Below are the code and all the weights of a small trained network. Each question names an input and a class and asks about switching units off, where a switched-off unit gives its printed mean instead of its output.

import numpy as np


def w(rows, s, z=0):
    codes = np.array(rows[::2]) - 128.0
    scale = np.full(codes.shape[1], s)
    scale[-1] = z or s
    return codes * scale


def f(y):
    return y / 2 * (1 + np.tanh(0.7978845608 * (y + 0.044715 * y**3)))


def log_softmax(a):
    a = a - a.max(-1, keepdims=True)
    return a - np.log(np.exp(a).sum(-1, keepdims=True))


def net(x, mask):
    res = np.array(x, float).reshape(1, 8) / 4 @ E
    y = f(res @ A[0][:, :-1].T + A[0][:, -1])
    res = res + np.where(mask, y, B[0][:, -1]) @ B[0][:, :-1]
    return log_softmax(res[-1] @ U[:, :-1].T + U[:, -1])


A, B = {}, {}
E = w([
[54,125,151,127,136,141,204],'x0',
[46,109,165,148,65,76,217],'x1',
[174,138,143,188,156,186,178],'x2',
[177,81,250,158,117,105,188],'x3',
[146,151,128,109,2,160,128],'x4',
[193,35,160,146,76,157,95],'x5',
[126,140,175,31,59,141,111],'x6',
[158,185,117,128,75,175,131],'x7',
],0.0093)
A[0] = w([
[75,113,218,100,114,106,146,117],'n1',
[100,122,169,163,170,75,86,70],'n2',
[102,77,156,44,122,222,98,255],'n3',
[101,112,189,80,112,96,194,170],'n4',
[158,61,212,122,116,154,126,123],'n5',
[5,180,63,84,162,126,149,144],'n6',
[135,132,109,87,14,82,48,137],'n7',
[207,79,69,185,204,129,134,195],'n8',
],0.011,0.0054)
B[0] = w([
[75,181,176,139,139,88,98,204],'n1',
[145,166,147,118,88,115,161,165],'n2',
[151,140,155,158,80,162,74,221],'n3',
[46,127,165,148,162,132,104,220],'n4',
[76,141,125,161,145,91,111,207],'n5',
[148,208,139,168,194,12,114,251],'n6',
[127,156,66,118,116,105,44,241],'n7',
[72,111,174,196,149,125,35,252],'n8',
],0.011)
U = w([
[118,84,166,197,134,144,149,253],'0',
[176,131,73,73,168,123,156,51],'1',
[170,5,136,85,143,136,195,54],'2',
[186,107,96,144,61,168,120,144],'3',
[118,117,139,189,211,77,96,120],'4',
],0.011,0.0068)

Each question gives the input, the list of numbers given to net, and the class t.
The units are the neurons (one row each of A and B). Each row of codes is followed by its name. A weight is (code - 128) times the scale printed after its matrix; where a second scale follows, it is the last column's (A, B and U).
mask holds one flag per neuron, in row order. A switched-off neuron (its flag False) gives its mean, the last column of its row in B, instead of its output. The means were averaged over made-up inputs and are rounded, as every weight is.
A unit's drop is (log p(t) with every unit on - log p(t) with that unit switched off) / (log p(t) with every unit on - log p(t) with every unit switched off).
The circuit of an input: a set's keep is (log p(t) with only the set's units on - log p(t) with every unit switched off) / (log p(t) with every unit on - log p(t) with every unit switched off). Starting from all 8 units, units are removed one at a time, each time the one whose removal leaves the highest keep (on an exact tie, the one counted first), for as long as the keep stays at least 0.8.
circuit, biggest first: the units of the circuit, biggest drop first
unit that matters most: the unit with the biggest drop
top k neurons: the k neurons with the biggest drops, biggest first
drop of u: that unit's drop, to one decimal
input [-3,1,-3,1,6,8,1,-4], class 3: unit that matters most : n6
input [-7,6,6,-5,3,-3,-1,7], class 3: circuit, biggest first : [n8, n4]
input [-6,-2,6,1,2,-6,1,4], class 3: circuit, biggest first : [n6, n4]
input [-8,5,7,4,8,-5,7,2], class 3: top 3 neurons : [n6, n8, n7]
input [5,-5,5,4,6,1,0,-1], class 0: top 3 neurons : [n6, n7, n5]
input [-6,-7,-2,2,-6,6,7,6], class 3: top 4 neurons : [n6, n3, n4, n1]
input [-2,-6,-8,4,2,2,8,-1], class 3: top 3 neurons : [n6, n3, n8]
input [-4,6,6,1,3,7,-7,0], class 0: top 4 neurons : [n6, n7, n1, n4]
input [2,8,-3,5,2,2,7,7], class 4: top 2 neurons : [n1, n7]
input [7,-1,0,4,3,5,-1,-2], class 0: top 3 neurons : [n6, n7, n8]
input [-3,-1,4,8,2,-5,-6,7], class 0: top 3 neurons : [n6, n7, n1]
input [0,-7,8,2,4,-8,6,1], class 3: drop of n6 : 0.1
input [-7,4,8,-3,1,-1,-2,-3], class 0: drop of n6 : 0.6
input [7,-3,6,3,7,4,-2,-8], class 0: drop of n6 : 1.2
input [7,-8,1,-6,-1,5,6,-7], class 3: unit that matters most : n3
